Each row is followed by its group and then its class within the group.
[-0.39 -0.91  0.77 -0.93 -0.22 -2.24  2.34 -1.36 -1.20 -0.43 -0.07  0.61
  0.17  0.18 -0.35 -0.26  1.91  3.52  0.97  0.15 -0.20 -0.60 -0.29  0.75
 -1.41 -5.07  1.22 -1.92  0.61  0.52 -2.02  0.19 -0.22  0.50  0.43  1.23
 -0.05 -0.82 -0.01  6.09 -0.93  1.44 -3.73]  Y.q299
[-0.69 -0.47  1.06  2.10 -2.54 -3.56  2.24 -0.03  1.23 -0.73  0.39 -0.47
 -1.12  0.38  0.39 -0.11  1.31  2.75  2.26  0.61  0.14 -0.59 -0.11  1.52
 -1.28 -1.48  3.78 -1.73 -0.68 -1.71 -0.82 -0.67 -1.04 -0.16  0.53  1.41
  0.36 -0.64 -0.36  2.09 -0.72  0.20 -0.73]  Y.Q548
[-0.85 -0.65  1.53 -0.26 -0.76 -2.53  2.80 -0.98 -0.74 -0.69 -0.32 -1.38
 -0.92  1.70  0.80  0.53  1.95  2.60  0.23  0.57 -0.15 -0.38  0.37  0.79
 -2.47 -0.34  2.41  0.09  1.76 -1.28 -4.24  0.13 -0.95  1.00 -0.01  1.56
  0.53 -1.46 -0.74  4.77 -1.78  1.25  1.20]  C.q970
[-0.24 -0.41  1.06  0.10 -2.47 -1.25  0.78  0.64 -1.28 -0.46 -1.43  0.11
 -1.07 -0.76 -0.14  1.31  1.30  1.18  0.62  0.66 -0.29 -2.10  0.81  0.97
 -2.22 -3.68  3.28  0.12 -1.42 -0.38 -4.03 -1.97 -0.46  0.06  0.37  0.93
  1.28 -0.81  0.97  0.93 -1.20  0.18  1.15]  C.q650
[-0.86  1.08 -0.12  1.34 -3.13 -4.27  4.82  1.89 -1.57 -0.47 -1.17 -1.33
 -0.99  1.50 -0.91  1.82  0.83  1.25  0.92  2.23 -0.37 -0.27  2.89  2.14
 -3.05 -2.13  3.62  0.61 -0.77 -2.35 -6.55 -2.76  0.62 -2.06  0.54  1.09
  1.56 -0.91  2.91  1.65  1.38 -0.55  0.59]  F.q85
[-0.48 -0.26 -0.15 -0.10 -1.68 -4.24 -0.53 -0.53 -1.41 -0.80  1.15 -0.03
 -0.39 -0.36  0.43  0.64  0.69  1.21  2.05  0.81 -0.66 -1.15 -0.22  0.66
 -2.23 -1.25  2.88  0.14  0.23 -1.10 -1.82 -1.67 -0.01 -0.65 -0.60 -0.08
  1.25  0.99  1.74  1.94 -1.47 -0.26  1.84]  F.q85
[-0.82  0.53 -0.81  1.33 -1.95  0.89  2.37 -0.47  0.10  0.62  0.11  1.47
 -0.74  0.21 -0.67  0.63  2.13  3.67  1.32  1.55 -0.66  0.20 -0.37  0.52
 -1.74 -1.74  1.17 -0.22 -0.14  1.40 -3.06  0.91 -0.68 -0.69  0.75 -0.70
  0.27  0.84  0.82  3.77 -0.74  0.28 -4.17]  W.Q554
[-0.41 -0.77  0.90 -1.17 -0.49 -1.93 -1.09 -1.18  0.12 -0.63 -1.53 -0.31
 -1.28 -1.51 -0.03  0.83  0.37  3.84  1.21 -0.39 -0.61 -0.36 -0.40  0.89
 -1.89 -3.18  2.08 -0.44 -1.74 -0.23 -2.83 -0.81 -2.26  1.99  1.91  1.20
 -0.42 -3.34 -0.24  3.64 -1.31  0.01  0.85]  C.q650
[-0.46  1.13 -0.45 -0.85 -1.98  0.04  2.01 -0.34 -0.81 -0.52  0.28  0.56
 -0.27  0.38 -0.48  0.90  1.37  2.36  0.62  0.08 -2.88 -0.82 -1.60  2.96
 -1.10 -1.12  0.58  0.33 -0.75  0.67 -2.03 -1.24  0.51 -1.66 -0.42  0.99
 -0.12 -0.02  0.70  5.28  1.42  1.41 -1.78]  W.Q554
[-0.35 -1.09  1.80  0.06 -0.72  1.49  0.61 -0.16 -0.44 -0.47 -0.55  0.46
 -1.19 -0.17  2.08  1.11  1.22  3.42  1.28 -1.01  1.15 -0.35 -0.79  2.11
 -2.02 -3.94  2.25 -0.62 -1.23 -0.84 -1.43  0.59 -0.06  1.08 -0.09  0.67
  1.61 -0.78  0.35  3.04 -1.26  0.29  0.15]  C.q650
[-0.45  0.41  0.96 -0.66  1.04 -1.46  0.87 -0.56 -0.27 -0.31 -1.04  1.61
  0.33 -0.32  0.98  0.95  2.04  2.56  0.54  0.53  0.49 -0.67 -1.72  2.41
 -0.41 -1.04  0.85 -0.57 -0.32  0.98 -2.22 -0.42  0.55  0.48  0.26  0.61
  0.36 -0.37 -0.74  5.06 -1.76  1.19 -3.00]  W.q486
[-1.09  0.02  2.03  1.25 -1.58 -0.20  3.92  0.09 -1.18 -0.94 -0.38 -1.27
  0.04 -0.01  0.13  1.97  0.39  3.79  0.36 -0.96  1.28 -0.49 -1.54  2.17
 -1.73 -1.71  1.14 -0.17 -0.39  2.87 -4.09  0.20 -0.82 -0.70 -0.69  0.12
  0.45  0.71  0.57  5.00  0.90  0.79 -3.15]  W.Q554
[ 0.19 -0.70  0.41 -0.50 -0.97 -2.27 -0.21  0.20 -1.50 -0.20  0.86  0.92
 -0.23 -0.49 -1.58  2.14  0.99  0.57  2.20  0.87 -0.49 -1.67 -1.16 -0.09
 -0.55 -3.22  2.34  0.42 -0.49 -0.39 -3.69 -1.58 -0.78 -1.65  0.45  0.59
  0.84 -1.17  1.57  1.13 -0.40  0.43  1.71]  F.q604
[-0.70 -0.63  1.02 -0.34 -0.85  0.33  1.37 -1.77 -0.36 -0.28 -1.27  2.56
  0.09 -0.15 -0.20  0.16  0.95  3.37 -0.20  1.01 -0.67 -0.97 -2.40  1.32
 -0.78 -3.85  1.56 -1.06 -0.19  2.21 -2.49  0.13 -0.49 -0.77  0.97  0.06
 -0.25 -0.30 -0.28  4.34 -0.16  1.63 -2.55]  W.Q554
[-1.84 -0.75  0.68 -0.37 -1.60 -1.50  2.38  0.48 -1.09  0.63 -0.44 -1.84
  0.82  0.41  0.76  0.61  1.24  3.77  0.71  3.08 -0.05  0.15 -0.78  0.60
 -1.74 -3.26  1.36 -2.41  0.07 -0.01  0.24 -0.56 -0.08 -1.83 -1.99  1.18
 -0.18 -0.01  0.54  4.83 -0.91  0.57 -0.57]  Y.Q548
[-0.94 -0.45  0.69 -0.09 -1.11 -4.33  2.38 -1.84 -0.33  0.05 -0.01 -0.50
 -1.96 -0.91  0.10  0.19  0.76  3.16  0.15  1.45 -0.30 -0.90 -0.55  1.44
 -0.86 -2.22  1.65 -0.28 -0.55 -0.61 -1.31 -0.15  0.12 -1.01 -0.52  1.05
 -1.23 -1.50  0.15  4.83 -0.70  0.31 -3.09]  Y.q299
[-0.78  0.06 -0.36  0.14 -0.97 -2.24  1.27  0.92 -0.64 -0.47 -0.43 -0.11
 -0.30  3.18  0.27  0.91  0.36 -0.05  0.78 -0.69 -0.69  0.28  0.59 -0.38
 -1.34 -2.15  1.81  0.33 -0.50 -0.28 -3.74 -1.48 -0.52 -1.22  0.38 -0.33
  1.96 -1.34  0.67 -0.45  0.31 -0.35  0.74]  F.q85
[ 0.00 -2.12 -0.46 -0.41 -1.41 -4.00  0.40  0.12 -1.33 -0.78 -1.98  1.12
 -1.60 -0.40 -0.82  0.48  1.10  1.33  0.94  1.59 -1.26 -0.51  0.98 -0.50
 -2.13 -2.86  3.81 -1.58 -0.26 -2.04 -3.94 -0.64 -1.42 -0.20 -0.71  0.88
  1.48 -1.57  2.66  1.48 -1.59 -0.79  1.92]  F.q85
[-1.10  0.15  0.28 -1.00  0.41 -2.84  1.54 -0.30  0.14 -1.55 -0.78  0.37
 -1.41 -0.22  1.16  0.08  2.36  3.21  0.64  0.89 -0.16 -0.69 -1.72  0.71
 -0.01 -1.61  0.66 -0.67 -0.67  0.32 -3.87 -1.22 -0.33  0.55  0.40  0.21
  0.46 -0.44  0.24  5.05  0.33  1.33 -1.29]  W.q486
[-2.67 -0.32  0.45 -0.41 -1.72 -2.33  0.32 -0.30 -0.79  0.69 -0.39  0.57
 -0.97 -0.32  0.53  1.40  0.67  2.71  1.32  1.20 -0.04 -0.54  0.06 -0.24
 -0.01 -3.21  2.80 -0.10 -0.44  0.02 -3.07  0.10 -1.06  0.29 -0.53  0.75
  1.35 -1.38  1.01  4.08 -1.63 -1.02  0.19]  C.q970
[ 0.53  0.80 -0.76 -0.60 -1.72 -2.36  1.34 -0.02 -3.02 -0.67 -0.31  0.58
 -0.05 -0.36 -0.82  0.54  0.91  1.48  0.46  0.57 -0.13 -1.70 -0.34  1.61
 -2.21 -4.62  2.89 -0.97 -1.01 -2.00 -4.35 -2.15  1.01 -0.78  0.97  0.21
  1.55 -1.09  1.40  2.69 -0.05  0.53  0.29]  F.q604
[ 0.04 -0.81 -0.60 -1.16 -2.45 -2.32 -0.90  0.49 -1.76 -0.59 -0.85  1.70
 -0.59  0.04 -1.15  0.55  0.86  1.11  0.46  0.99 -0.05  0.41 -3.77  0.12
 -2.00 -2.50  2.27 -0.57 -1.19 -0.01 -0.47 -1.81  0.05 -2.58  0.43  0.57
  0.67 -1.50  0.04  0.68 -0.87  0.04  0.00]  F.q85
[-0.47  0.22  0.57 -1.57 -1.94 -2.68  1.88 -0.24 -1.17 -0.12 -0.50  1.50
 -0.18 -1.06 -1.35 -0.74 -0.12  4.47  0.96  0.82 -1.68 -0.38 -0.67  0.64
 -1.00 -1.43  0.43 -0.30  0.49  0.23  0.45 -0.82 -0.97 -0.82 -0.10  0.39
  0.26 -0.07 -1.22  5.50  0.17  0.38 -2.58]  Y.Q548
[-0.95 -0.02  0.74 -0.50 -0.25 -1.65  2.32 -1.25 -0.66 -0.80 -0.88 -0.62
  0.78  0.31  0.49  1.08  0.24  3.86  0.42  0.59 -1.27 -1.80 -0.62  2.51
 -1.86 -2.10  1.17 -0.69 -0.16  0.53 -1.86 -0.98  0.21  0.02 -0.75  1.54
  0.06  0.57 -0.38  4.96 -0.63  1.56 -0.03]  Y.q299
[-0.75 -0.21  3.57 -0.27 -0.66 -0.61  0.93  0.29 -0.06 -0.87 -0.20 -0.97
 -0.65 -0.34  0.37  0.50  2.67  3.10  0.63  1.67 -1.16 -1.46  0.64  1.17
 -1.41 -2.95  3.00 -0.32 -0.60 -2.33 -3.90  1.35  1.38 -0.16  0.26  1.04
  1.06  1.27  1.00  3.66 -0.38 -0.94  0.97]  C.q970
